Below is a small trained network, with its code and all its weights. Each question gives an input and a target symbol and asks what happens when units are switched off, that is, made to give their printed mean instead of their output.

import numpy as np


def w(rows, s, z=0):
    codes = np.array(rows[::2]) - 128.0
    scale = np.full(codes.shape[1], s)
    scale[-1] = z or s
    return codes * scale


def f(y):
    return y / 2 * (1 + np.tanh(0.7978845608 * (y + 0.044715 * y**3)))


def softmax(a):
    e = np.exp(a - a.max(-1, keepdims=True))
    return e / e.sum(-1, keepdims=True)


def log_softmax(a):
    a = a - a.max(-1, keepdims=True)
    return a - np.log(np.exp(a).sum(-1, keepdims=True))


def net(x, mask):
    ids = ['ΛΨεζθμξσ'.index(c) for c in x.split()]
    T = len(ids)
    res = E[ids] + P[:T]
    u = 0
    for l in range(3):
        r = res
        for j in range(2):
            rows = slice(2 * j, 2 * j + 2)
            q, k, v = (r @ M[l][rows].T for M in (Q, K, V))
            z = softmax(np.where(np.tri(T) > 0, q @ k.T / 2**0.5, -1e9)) @ v
            o = O[l][rows]
            res = res + np.where(mask[u + j], z, o[:, -1]) @ o[:, :-1]
        u += 2
        y = f(res @ A[l][:, :-1].T + A[l][:, -1])
        res = res + np.where(mask[u : u + 8], y, B[l][:, -1]) @ B[l][:, :-1]
        u += 8
    return log_softmax(res[-1] @ U[:, :-1].T + U[:, -1])


Q, K, V, O, A, B = {}, {}, {}, {}, {}, {}
E = w([
[58,154,117],'Λ',
[100,142,78],'Ψ',
[108,151,103],'ε',
[144,93,233],'ζ',
[4,153,132],'θ',
[150,149,69],'μ',
[31,156,31],'ξ',
[174,90,187],'σ',
],0.017)
P = w([
[148,200,158],'0',
[76,30,66],'1',
[114,34,95],'2',
[161,177,146],'3',
[97,148,202],'4',
[109,9,82],'5',
[143,190,99],'6',
[104,140,240],'7',
[120,14,61],'8',
[138,208,78],'9',
[120,134,235],'10',
],0.012)
Q[0] = w([
[116,12,167],'L0H1',
[127,70,84],'L0H1',
[94,122,135],'L0H2',
[109,151,176],'L0H2',
],0.011)
K[0] = w([
[148,146,137],'L0H1',
[241,217,82],'L0H1',
[2,130,133],'L0H2',
[108,152,173],'L0H2',
],0.0091)
V[0] = w([
[100,55,27],'L0H1',
[96,157,160],'L0H1',
[114,178,148],'L0H2',
[227,1,160],'L0H2',
],0.0079)
O[0] = w([
[17,140,37,166],'L0H1',
[168,253,202,152],'L0H1',
[112,177,103,140],'L0H2',
[91,155,149,1],'L0H2',
],0.0064,0.0062)
A[0] = w([
[119,3,182,253],'L0N1',
[117,176,162,127],'L0N2',
[72,120,123,119],'L0N3',
[83,158,100,101],'L0N4',
[111,126,161,96],'L0N5',
[25,112,186,45],'L0N6',
[99,115,154,99],'L0N7',
[174,145,41,154],'L0N8',
],0.014,0.0051)
B[0] = w([
[41,181,1,254],'L0N1',
[141,142,254,162],'L0N2',
[210,92,101,197],'L0N3',
[90,215,144,214],'L0N4',
[77,167,122,131],'L0N5',
[188,77,81,196],'L0N6',
[184,183,111,136],'L0N7',
[54,130,73,213],'L0N8',
],0.0052,0.007)
Q[1] = w([
[172,126,66],'L1H1',
[101,92,98],'L1H1',
[95,129,187],'L1H2',
[252,91,156],'L1H2',
],0.014)
K[1] = w([
[254,148,126],'L1H1',
[96,165,150],'L1H1',
[66,59,76],'L1H2',
[19,98,255],'L1H2',
],0.0069)
V[1] = w([
[210,203,1],'L1H1',
[96,194,188],'L1H1',
[205,136,34],'L1H2',
[75,94,142],'L1H2',
],0.008)
O[1] = w([
[115,146,106,247],'L1H1',
[147,183,153,197],'L1H1',
[254,151,39,254],'L1H2',
[104,137,64,160],'L1H2',
],0.0076,0.0045)
A[1] = w([
[206,150,136,41],'L1N1',
[125,129,88,172],'L1N2',
[158,86,129,173],'L1N3',
[249,140,168,143],'L1N4',
[163,190,98,110],'L1N5',
[181,69,108,254],'L1N6',
[82,97,194,22],'L1N7',
[119,106,128,171],'L1N8',
],0.018,0.0043)
B[1] = w([
[180,156,42,128],'L1N1',
[98,114,145,247],'L1N2',
[44,148,83,121],'L1N3',
[107,244,47,143],'L1N4',
[181,119,107,231],'L1N5',
[38,141,171,151],'L1N6',
[90,88,188,134],'L1N7',
[110,148,148,131],'L1N8',
],0.011,0.012)
Q[2] = w([
[191,130,129],'L2H1',
[6,48,116],'L2H1',
[163,150,193],'L2H2',
[94,76,144],'L2H2',
],0.013)
K[2] = w([
[237,87,121],'L2H1',
[108,224,112],'L2H1',
[192,43,126],'L2H2',
[174,254,214],'L2H2',
],0.0073)
V[2] = w([
[9,127,143],'L2H1',
[134,162,208],'L2H1',
[119,92,166],'L2H2',
[181,155,64],'L2H2',
],0.012)
O[2] = w([
[66,226,146,183],'L2H1',
[38,121,253,88],'L2H1',
[227,208,90,2],'L2H2',
[21,37,84,219],'L2H2',
],0.0066,0.0079)
A[2] = w([
[149,156,61,141],'L2N1',
[139,186,182,86],'L2N2',
[159,8,156,59],'L2N3',
[116,106,87,220],'L2N4',
[139,194,119,134],'L2N5',
[77,90,189,87],'L2N6',
[36,144,192,183],'L2N7',
[82,96,186,2],'L2N8',
],0.012,0.017)
B[2] = w([
[99,146,139,201],'L2N1',
[140,18,48,159],'L2N2',
[254,201,112,159],'L2N3',
[137,116,194,253],'L2N4',
[146,35,137,170],'L2N5',
[95,176,181,167],'L2N6',
[202,193,117,221],'L2N7',
[94,107,244,146],'L2N8',
],0.0079,0.023)
U = w([
[87,248,104,212],'Λ',
[17,207,37,119],'Ψ',
[138,31,218,253],'ε',
[192,212,131,64],'ζ',
[255,156,10,107],'θ',
[188,9,109,108],'μ',
[40,29,130,106],'ξ',
[73,139,218,91],'σ',
],0.0075,0.0056)

Each question gives the input, a string of symbols that net reads in full, and the target symbol t.
The units are the heads (2 rows each of Q, K, V and O) and the neurons (one row each of A and B). Each row of codes is followed by its name. A weight is (code - 128) times the scale printed after its matrix; where a second scale follows, it is the last column's (O, A, B and U).
mask holds one flag per unit, layer by layer, with each layer's heads first. A switched-off unit (its flag False) gives its mean, the last column of its rows in O or B, instead of its output. The means were averaged over made-up inputs and are rounded, as every weight is.
A unit's drop is (log p(t) with every unit on - log p(t) with that unit switched off) / (log p(t) with every unit on - log p(t) with every unit switched off).
The circuit of an input: a set's keep is (log p(t) with only the set's units on - log p(t) with every unit switched off) / (log p(t) with every unit on - log p(t) with every unit switched off). Starting from the 12 units with the biggest drops (on a tie, the unit counted first), units are removed one at a time, each time the one whose removal leaves the highest keep (on an exact tie, the one counted first), for as long as the keep stays at least 0.8.
circuit, biggest first: the units of the circuit, biggest drop first
most important unit: the unit with the biggest drop
top k neurons: the k neurons with the biggest drops, biggest first
k most important neurons of layer l: the k neurons of layer l with the biggest drops, biggest first
which heads matter: for each layer, one digit per head in row order, 1 if its drop is at least 0.15 and else 0, layers parted by /
input Ψ Λ Λ Λ μ Ψ Ψ θ Ψ ζ, target θ: circuit, biggest first -> [L2H1]
input Ψ θ Λ Ψ ε ε ε Ψ θ, target Ψ: circuit, biggest first -> [L2H1 L0N1]
input θ μ ε, target θ: circuit, biggest first -> [L2H2 L1H2]
input ε Λ Ψ, target ε: 2 most important neurons of layer 1 -> [L1N4 L1N1]
input θ μ ε Λ ζ Λ, target θ: circuit, biggest first -> [L2H2 L1H2]
input θ ε θ, target θ: top 2 neurons -> [L2N2 L0N2]
input ε Λ ε μ θ ε Λ, target θ: circuit, biggest first -> [L1H2 L2H1]
input ε ξ ξ ε ε σ Λ σ μ θ, target θ: circuit, biggest first -> [L1N5 L1H2]
input ε ε σ Λ μ θ ε ε Λ, target ε: top 3 neurons -> [L1N4 L0N1 L2N3]
input θ σ ε ξ σ Ψ, target θ: which heads matter -> 10 / 01 / 01
input ε Λ Λ ε ζ Λ σ ε ξ, target ε: top 3 neurons -> [L1N4 L0N1 L2N3]
input θ ξ Ψ Λ Λ σ, target θ: circuit, biggest first -> [L2H2 L0N1 L1H2]
input θ σ ε ε σ ξ ε, target Ψ: top 3 neurons -> [L2N7 L0N8 L0N6]
input ε ξ μ, target ε: top 2 neurons -> [L1N4 L2N3]
input Λ σ μ θ σ ε, target Λ: top neuron -> [L0N3]
input μ ξ Λ Λ θ Ψ, target μ: which heads matter -> 10 / 01 / 11
input ξ θ θ ε σ Λ, target ξ: top 2 neurons -> [L0N4 L1N5]
input ξ σ ε ε Λ ξ, target ξ: top 2 neurons -> [L1N5 L0N4]
input Λ σ ξ ε ξ ξ, target Λ: which heads matter -> 11 / 11 / 10
input Λ ζ σ θ Λ ε σ, target Λ: most important unit -> L0N1
input ζ θ Ψ ζ θ ξ Λ ε Ψ, target ζ: 4 most important neurons of layer 0 -> [L0N2 L0N3 L0N6 L0N5]
